Below are the code and all the weights of a small trained network. Each question names an input and a class and asks about switching units off, where a switched-off unit gives its printed mean instead of its output.

import numpy as np


def w(rows, s, z=0):
    codes = np.array(rows[::2]) - 128.0
    scale = np.full(codes.shape[1], s)
    scale[-1] = z or s
    return codes * scale


def f(y):
    return y / 2 * (1 + np.tanh(0.7978845608 * (y + 0.044715 * y**3)))


def log_softmax(a):
    a = a - a.max(-1, keepdims=True)
    return a - np.log(np.exp(a).sum(-1, keepdims=True))


def net(x, mask):
    res = np.array(x, float).reshape(1, 3) / 4 @ E
    y = f(res @ A[0][:, :-1].T + A[0][:, -1])
    res = res + np.where(mask, y, B[0][:, -1]) @ B[0][:, :-1]
    return log_softmax(res[-1] @ U[:, :-1].T + U[:, -1])


A, B = {}, {}
E = w([
[155,97,145,188],'x0',
[116,207,200,176],'x1',
[95,85,246,103],'x2',
],0.013)
A[0] = w([
[63,122,109,10,169],'neuron 1',
[123,145,163,213,254],'neuron 2',
[199,102,193,156,156],'neuron 3',
[206,99,67,149,146],'neuron 4',
[135,207,115,180,153],'neuron 5',
[129,202,121,189,155],'neuron 6',
[179,144,125,201,167],'neuron 7',
[189,118,39,139,169],'neuron 8',
],0.012,0.0094)
B[0] = w([
[175,156,184,200,210],'neuron 1',
[25,115,119,144,248],'neuron 2',
[31,90,114,55,187],'neuron 3',
[102,56,158,67,208],'neuron 4',
[142,170,92,224,205],'neuron 5',
[126,139,99,209,206],'neuron 6',
[98,109,5,146,195],'neuron 7',
[115,62,154,2,240],'neuron 8',
],0.0098,0.012)
U = w([
[191,119,145,132,3],'0',
[131,133,219,183,218],'1',
[169,120,84,57,84],'2',
[212,204,149,79,109],'3',
[59,57,165,4,166],'4',
[105,139,56,201,119],'5',
],0.012,0.0043)

Each question gives the input, the list of numbers given to net, and the class t.
The units are the neurons (one row each of A and B). Each row of codes is followed by its name. A weight is (code - 128) times the scale printed after its matrix; where a second scale follows, it is the last column's (A, B and U).
mask holds one flag per neuron, in row order. A switched-off neuron (its flag False) gives its mean, the last column of its row in B, instead of its output. The means were averaged over made-up inputs and are rounded, as every weight is.
A unit's drop is (log p(t) with every unit on - log p(t) with that unit switched off) / (log p(t) with every unit on - log p(t) with every unit switched off).
The circuit of an input: a set's keep is (log p(t) with only the set's units on - log p(t) with every unit switched off) / (log p(t) with every unit on - log p(t) with every unit switched off). Starting from all 8 units, units are removed one at a time, each time the one whose removal leaves the highest keep (on an exact tie, the one counted first), for as long as the keep stays at least 0.8.
circuit, biggest first: the units of the circuit, biggest drop first
k most important neurons: the k neurons with the biggest drops, biggest first
drop when u is switched off: that unit's drop, to one decimal
input [2,7,7], class 4: circuit, biggest first : [neuron 3]
input [-6,0,5], class 1: circuit, biggest first : [neuron 1; neuron 8]
input [-5,-6,3], class 0: circuit, biggest first : [neuron 1; neuron 2]
input [6,0,-3], class 4: 3 most important neurons : [neuron 8; neuron 4; neuron 1]
input [-1,6,2], class 5: circuit, biggest first : [neuron 8; neuron 1; neuron 4]
input [-4,-2,5], class 1: 2 most important neurons : [neuron 1; neuron 8]
input [3,8,5], class 5: 3 most important neurons : [neuron 8; neuron 4; neuron 6]
input [-3,2,2], class 1: 4 most important neurons : [neuron 8; neuron 7; neuron 4; neuron 3]
input [-4,2,6], class 1: 4 most important neurons : [neuron 8; neuron 1; neuron 4; neuron 7]
input [-5,0,-4], class 2: 3 most important neurons : [neuron 2; neuron 3; neuron 8]
input [0,4,2], class 5: 4 most important neurons : [neuron 8; neuron 4; neuron 1; neuron 2]
input [-2,3,1], class 1: 2 most important neurons : [neuron 7; neuron 8]
input [-8,-3,-8], class 4: drop when neuron 8 is switched off : 1.1
input [-8,-4,8], class 1: circuit, biggest first : [neuron 1]
input [0,1,-7], class 4: drop when neuron 8 is switched off : 2.8
input [7,6,6], class 4: drop when neuron 8 is switched off : 0.0
input [-8,1,-1], class 3: drop when neuron 2 is switched off : 0.2
